Below is a small trained network, with its code and all its weights. Each question gives an input and a class and asks what happens when units are switched off, that is, made to give their printed mean instead of their output.

import numpy as np


def w(rows, s, z=0):
    codes = np.array(rows[::2]) - 128.0
    scale = np.full(codes.shape[1], s)
    scale[-1] = z or s
    return codes * scale


def norm(h):
    return h / np.sqrt((h * h).mean(-1, keepdims=True) + 1e-5)


def f(y):
    return y / 2 * (1 + np.tanh(0.7978845608 * (y + 0.044715 * y**3)))


def log_softmax(a):
    a = a - a.max(-1, keepdims=True)
    return a - np.log(np.exp(a).sum(-1, keepdims=True))


def net(x, mask):
    res = np.array(x, float).reshape(1, 3) / 4 @ E
    u = 0
    for l in range(4):
        y = f(norm(res) @ A[l][:, :-1].T + A[l][:, -1])
        res = res + np.where(mask[u : u + 5], y, B[l][:, -1]) @ B[l][:, :-1]
        u += 5
    return log_softmax(norm(res)[-1] @ U[:, :-1].T + U[:, -1])


A, B = {}, {}
E = w([
[113,117,254,138,186,245],'x0',
[68,50,120,86,110,83],'x1',
[58,106,92,196,165,196],'x2',
],0.0064)
A[0] = w([
[51,116,93,126,72,157,126],'L0N0',
[152,146,121,140,69,141,170],'L0N1',
[96,78,157,247,169,175,1],'L0N2',
[159,112,142,157,187,146,29],'L0N3',
[165,123,143,137,56,148,47],'L0N4',
],0.012,0.0021)
B[0] = w([
[189,13,171,211,29,17,185],'L0N0',
[93,70,1,28,180,93,151],'L0N1',
[86,114,13,179,86,159,254],'L0N2',
[86,243,146,51,10,152,157],'L0N3',
[207,41,64,210,123,160,130],'L0N4',
],0.0064,0.0068)
A[1] = w([
[136,178,2,124,195,58,95],'L1N0',
[69,156,154,130,129,44,36],'L1N1',
[161,121,150,62,107,162,64],'L1N2',
[163,189,139,142,122,9,207],'L1N3',
[92,93,137,166,217,117,253],'L1N4',
],0.007,0.0025)
B[1] = w([
[172,109,167,151,209,137,254],'L1N0',
[146,79,109,129,127,191,122],'L1N1',
[170,93,156,215,167,123,131],'L1N2',
[130,108,126,140,250,188,234],'L1N3',
[133,119,107,87,83,67,154],'L1N4',
],0.011,0.0039)
A[2] = w([
[90,102,115,186,2,199,203],'L2N0',
[112,29,129,95,161,127,107],'L2N1',
[37,146,121,83,147,212,135],'L2N2',
[124,80,59,143,86,119,24],'L2N3',
[125,140,169,235,99,170,252],'L2N4',
],0.01,0.0033)
B[2] = w([
[161,167,102,90,95,87,255],'L2N0',
[102,207,168,191,69,196,196],'L2N1',
[177,241,45,171,81,145,173],'L2N2',
[119,31,130,172,118,41,164],'L2N3',
[158,93,151,2,60,125,207],'L2N4',
],0.0099,0.0086)
A[3] = w([
[186,63,100,255,196,113,250],'L3N0',
[175,155,69,197,180,81,215],'L3N1',
[36,89,150,52,63,91,132],'L3N2',
[69,169,70,235,122,102,85],'L3N3',
[112,112,154,224,58,79,246],'L3N4',
],0.0094,0.0024)
B[3] = w([
[107,147,23,88,154,133,255],'L3N0',
[176,162,125,65,210,112,197],'L3N1',
[253,83,223,121,200,153,173],'L3N2',
[42,14,176,153,123,184,156],'L3N3',
[26,227,181,197,199,108,207],'L3N4',
],0.0063,0.0086)
U = w([
[96,96,123,130,66,39,178],'0',
[169,144,66,75,251,145,203],'1',
[162,90,194,16,134,160,157],'2',
[165,203,66,60,17,157,130],'3',
[13,104,92,172,205,97,84],'4',
[114,108,95,71,132,118,1],'5',
[82,157,199,162,131,158,126],'6',
],0.015,0.0046)

Each question gives the input, the list of numbers given to net, and the class t.
The units are the neurons (one row each of A and B). Each row of codes is followed by its name. A weight is (code - 128) times the scale printed after its matrix; where a second scale follows, it is the last column's (A, B and U).
mask holds one flag per neuron, layer by layer. A switched-off neuron (its flag False) gives its mean, the last column of its row in B, instead of its output. The means were averaged over made-up inputs and are rounded, as every weight is.
A unit's drop is (log p(t) with every unit on - log p(t) with that unit switched off) / (log p(t) with every unit on - log p(t) with every unit switched off).
The circuit of an input: a set's keep is (log p(t) with only the set's units on - log p(t) with every unit switched off) / (log p(t) with every unit on - log p(t) with every unit switched off). Starting from the 12 units with the biggest drops (on a tie, the unit counted first), units are removed one at a time, each time the one whose removal leaves the highest keep (on an exact tie, the one counted first), for as long as the keep stays at least 0.8.
units of the circuit, in order: the units of the circuit, biggest drop first
k most important neurons: the k neurons with the biggest drops, biggest first
k most important neurons of layer l: the k neurons of layer l with the biggest drops, biggest first
drop when u is switched off: that unit's drop, to one decimal
input [3,-2,-5], class 2: most important neuron : [L0N2]
input [3,2,3], class 3: 2 most important neurons : [L2N0 L0N3]
input [8,-4,-3], class 3: units of the circuit, in order : [L2N2 L1N0]
input [2,6,-8], class 6: 2 most important neurons : [L2N1 L2N4]
input [7,4,-3], class 3: 3 most important neurons : [L0N0 L2N2 L1N0]
input [3,-8,-5], class 2: 2 most important neurons : [L0N2 L2N2]
input [-2,5,-5], class 6: 2 most important neurons of layer 2 : [L2N1 L2N3]
input [1,4,-6], class 6: 2 most important neurons : [L2N1 L1N0]
input [3,3,6], class 0: 2 most important neurons of layer 0 : [L0N0 L0N2]
input [1,-5,-3], class 1: 2 most important neurons : [L0N1 L2N1]
input [-7,-3,6], class 1: 2 most important neurons of layer 1 : [L1N0 L1N3]
input [-5,-3,7], class 4: 2 most important neurons : [L3N4 L0N3]
input [-3,8,7], class 0: 2 most important neurons : [L0N0 L1N0]
input [2,7,-5], class 6: most important neuron : [L2N1]
input [3,7,2], class 0: 2 most important neurons of layer 1 : [L1N3 L1N0]
input [-7,1,8], class 4: 2 most important neurons : [L3N4 L0N2]
input [0,7,-6], class 6: 2 most important neurons of layer 2 : [L2N1 L2N4]
input [-7,3,2], class 4: 2 most important neurons : [L0N0 L2N1]
input [-4,2,1], class 4: 2 most important neurons : [L0N0 L2N1]
input [-3,6,7], class 0: units of the circuit, in order : [L0N0]
input [0,3,-2], class 6: 2 most important neurons : [L2N1 L0N2]
input [-7,7,-2], class 4: 2 most important neurons of layer 2 : [L2N1 L2N4]
input [3,2,-4], class 2: 2 most important neurons of layer 0 : [L0N1 L0N0]
input [2,-1,7], class 3: 2 most important neurons of layer 2 : [L2N0 L2N4]
input [2,8,-3], class 6: drop when L2N4 is switched off : 0.1
input [-2,8,8], class 0: drop when L2N0 is switched off : 0.1
input [7,7,-6], class 6: units of the circuit, in order : [L2N1]
